Below are the code and all the weights of a small trained network. Each question names an input and a target symbol and asks about switching units off, where a switched-off unit gives its printed mean instead of its output.

import numpy as np


def w(rows, s, z=0):
    codes = np.array(rows[::2]) - 128.0
    scale = np.full(codes.shape[1], s)
    scale[-1] = z or s
    return codes * scale


def f(y):
    return np.maximum(y, 0)


def softmax(a):
    e = np.exp(a - a.max(-1, keepdims=True))
    return e / e.sum(-1, keepdims=True)


def log_softmax(a):
    a = a - a.max(-1, keepdims=True)
    return a - np.log(np.exp(a).sum(-1, keepdims=True))


def net(x, mask):
    ids = ['ΓΦΩαεζηθμξτψ'.index(c) for c in x.split()]
    T = len(ids)
    res = E[ids] + P[:T]
    u = 0
    for l in range(2):
        q, k, v = (res @ M[l].T for M in (Q, K, V))
        z = softmax(np.where(np.tri(T) > 0, q @ k.T / 3**0.5, -1e9)) @ v
        res = res + np.where(mask[u], z, O[l][:, -1]) @ O[l][:, :-1]
        u += 1
        y = f(res @ A[l][:, :-1].T + A[l][:, -1])
        res = res + np.where(mask[u : u + 8], y, B[l][:, -1]) @ B[l][:, :-1]
        u += 8
    return log_softmax(res[-1] @ U[:, :-1].T + U[:, -1])


Q, K, V, O, A, B = {}, {}, {}, {}, {}, {}
E = w([
[189,91,148,134,140,118,59,162],'Γ',
[113,182,195,181,123,165,56,66],'Φ',
[127,149,137,106,116,92,192,63],'Ω',
[150,67,188,125,101,200,184,70],'α',
[176,136,204,82,123,76,146,173],'ε',
[91,164,145,110,122,27,101,93],'ζ',
[106,88,117,99,104,48,129,138],'η',
[111,132,251,131,181,62,138,164],'θ',
[62,145,143,119,199,154,150,92],'μ',
[74,144,114,86,158,167,223,174],'ξ',
[118,132,59,120,78,131,120,100],'τ',
[135,203,147,203,87,101,90,117],'ψ',
],0.022)
P = w([
[59,123,251,188,94,4,86,165],'0',
[78,125,219,170,101,55,83,144],'1',
[127,121,178,158,139,31,105,120],'2',
[137,126,173,131,135,85,98,109],'3',
[164,110,127,149,171,59,134,85],'4',
[206,150,141,95,165,100,98,61],'5',
[215,133,120,99,195,90,123,77],'6',
[250,146,103,79,215,80,121,42],'7',
[185,106,130,128,211,46,95,46],'8',
],0.0043)
Q[0] = w([
[241,148,218,133,93,14,125,180],'0.h1',
[145,194,42,254,17,133,53,191],'0.h1',
[117,176,138,151,5,108,83,89],'0.h1',
],0.0048)
K[0] = w([
[250,3,159,179,128,164,86,122],'0.h1',
[111,208,151,197,9,25,114,127],'0.h1',
[108,167,116,250,50,206,105,3],'0.h1',
],0.006)
V[0] = w([
[90,182,162,85,67,39,57,37],'0.h1',
[180,117,88,163,254,169,59,140],'0.h1',
[165,66,112,185,18,196,146,127],'0.h1',
],0.0049)
O[0] = w([
[125,215,110,131,104,4,81,65,240],'0.h1',
[168,85,170,108,147,164,71,71,4],'0.h1',
[146,106,123,183,147,64,81,60,200],'0.h1',
],0.011,0.0026)
A[0] = w([
[116,109,176,84,212,142,90,108,199],'0.n1',
[171,177,106,149,241,103,104,169,252],'0.n2',
[137,145,254,132,187,56,69,91,226],'0.n3',
[223,34,109,135,106,55,106,85,134],'0.n4',
[146,101,52,127,87,145,130,111,185],'0.n5',
[192,104,175,127,77,167,190,141,180],'0.n6',
[161,46,138,150,143,102,31,182,210],'0.n7',
[92,120,112,123,130,106,46,161,112],'0.n8',
],0.0072,0.003)
B[0] = w([
[92,147,91,205,178,176,163,66,159],'0.n1',
[138,160,99,205,77,177,136,124,167],'0.n2',
[159,167,143,147,107,120,193,136,249],'0.n3',
[68,112,77,80,67,153,165,177,193],'0.n4',
[179,150,140,212,85,91,96,188,138],'0.n5',
[130,124,126,149,33,129,161,138,171],'0.n6',
[93,149,2,207,137,192,98,115,159],'0.n7',
[136,182,84,123,115,190,134,131,153],'0.n8',
],0.0095,0.014)
Q[1] = w([
[98,210,73,173,14,62,217,129],'1.h1',
[135,96,149,233,51,108,169,129],'1.h1',
[138,20,254,45,142,125,57,80],'1.h1',
],0.006)
K[1] = w([
[131,108,83,105,105,171,151,99],'1.h1',
[164,112,151,127,136,152,158,109],'1.h1',
[99,121,189,107,106,9,130,132],'1.h1',
],0.012)
V[1] = w([
[164,101,167,174,111,102,97,3],'1.h1',
[52,192,121,184,216,130,124,86],'1.h1',
[37,56,158,135,109,191,231,52],'1.h1',
],0.0067)
O[1] = w([
[95,79,132,215,11,124,106,80,129],'1.h1',
[174,97,231,74,151,80,137,106,118],'1.h1',
[254,168,30,99,131,108,136,60,247],'1.h1',
],0.0085,0.016)
A[1] = w([
[11,55,113,2,89,119,189,198,204],'1.n1',
[145,149,45,143,158,50,14,70,110],'1.n2',
[137,141,158,106,63,71,17,250,236],'1.n3',
[212,78,178,56,206,57,187,44,134],'1.n4',
[186,124,122,130,51,104,60,119,125],'1.n5',
[166,102,65,101,117,83,209,186,194],'1.n6',
[66,86,185,84,135,142,169,182,252],'1.n7',
[197,112,94,166,145,84,188,90,245],'1.n8',
],0.0067,0.0022)
B[1] = w([
[133,114,100,144,70,147,37,66,144],'1.n1',
[149,70,135,115,119,192,177,115,189],'1.n2',
[187,134,46,152,150,133,138,251,144],'1.n3',
[123,44,103,169,192,120,87,125,166],'1.n4',
[135,144,97,190,135,115,159,142,190],'1.n5',
[119,118,174,131,121,143,132,76,213],'1.n6',
[220,97,122,78,150,167,107,66,138],'1.n7',
[33,111,106,89,127,142,119,123,251],'1.n8',
],0.011,0.022)
U = w([
[177,76,122,198,161,111,91,96,106],'Γ',
[138,210,111,89,119,90,146,141,119],'Φ',
[95,143,118,135,94,184,143,94,153],'Ω',
[244,84,139,99,99,162,190,200,158],'α',
[148,176,184,168,115,157,71,60,93],'ε',
[194,102,218,96,111,164,234,141,189],'ζ',
[154,150,85,96,84,115,2,93,97],'η',
[160,176,118,45,177,183,138,116,164],'θ',
[36,170,149,66,120,85,122,93,157],'μ',
[118,99,140,225,148,138,170,174,1],'ξ',
[185,122,158,123,109,203,91,114,125],'τ',
[102,113,88,184,139,214,71,193,114],'ψ',
],0.0076,0.0032)

Each question gives the input, a string of symbols that net reads in full, and the target symbol t.
The units are the heads (3 rows each of Q, K, V and O) and the neurons (one row each of A and B). Each row of codes is followed by its name. A weight is (code - 128) times the scale printed after its matrix; where a second scale follows, it is the last column's (O, A, B and U).
mask holds one flag per unit, layer by layer, with each layer's heads first. A switched-off unit (its flag False) gives its mean, the last column of its rows in O or B, instead of its output. The means were averaged over made-up inputs and are rounded, as every weight is.
A unit's drop is (log p(t) with every unit on - log p(t) with that unit switched off) / (log p(t) with every unit on - log p(t) with every unit switched off).
The circuit of an input: a set's keep is (log p(t) with only the set's units on - log p(t) with every unit switched off) / (log p(t) with every unit on - log p(t) with every unit switched off). Starting from the 12 units with the biggest drops (on a tie, the unit counted first), units are removed one at a time, each time the one whose removal leaves the highest keep (on an exact tie, the one counted first), for as long as the keep stays at least 0.8.
circuit, biggest first: the units of the circuit, biggest drop first
unit that matters most: the unit with the biggest drop
top k neurons: the k neurons with the biggest drops, biggest first
k most important neurons of layer l: the k neurons of layer l with the biggest drops, biggest first
input α μ ε τ, target Γ: circuit, biggest first	(0.n1, 1.h1, 0.h1, 1.n4)
input η α ζ ξ ζ, target θ: circuit, biggest first	(0.h1, 1.h1)
input η η μ θ, target Γ: circuit, biggest first	(1.n4, 1.h1)
input ζ ε η α μ α μ ζ, target Γ: 3 most important neurons of layer 0	(0.n1, 0.n2, 0.n5)
input ξ ψ ε ζ, target θ: circuit, biggest first	(1.h1, 0.h1)
input μ ψ ε ε Γ, target ψ: circuit, biggest first	(0.n7)
input Φ Γ ε ζ ε μ, target θ: circuit, biggest first	(0.h1, 1.h1)
input η ψ α Γ ψ ζ, target μ: circuit, biggest first	(1.h1, 0.n7)
input ζ α ψ η ζ η ξ ψ η, target θ: circuit, biggest first	(1.h1, 0.h1)
input τ Γ η α μ θ, target ξ: circuit, biggest first	(0.n7, 1.h1, 0.h1, 0.n3)
input α Γ Ω η ε, target ζ: top 3 neurons	(0.n7, 0.n3, 1.n8)
input α α μ η, target Γ: circuit, biggest first	(0.n1, 0.h1, 1.h1, 1.n4)
input η ε α Γ α ζ ε, target ζ: top 3 neurons	(0.n7, 1.n8, 0.n3)
input α ψ ψ θ, target Ω: top 2 neurons	(1.n8, 0.n7)
input α η α μ Φ, target Γ: top 3 neurons	(0.n1, 1.n4, 0.n2)
input τ Φ ζ η μ Ω η Ω, target Γ: circuit, biggest first	(1.n4, 1.h1, 0.n1)
input θ Ω η θ Ω Γ μ ψ, target Φ: unit that matters most	0.n7
input Γ α η, target η: top 3 neurons	(0.n7, 1.n1, 0.n4)
input μ ζ ψ, target Γ: top 2 neurons	(1.n4, 0.n1)
input α ζ Ω η α α η ζ, target Ω: top 2 neurons	(1.n2, 1.n8)
input α ε θ Γ α ξ Φ ζ, target μ: top 3 neurons	(0.n7, 1.n2, 1.n5)
input η θ η τ Ω, target μ: unit that matters most	1.n2
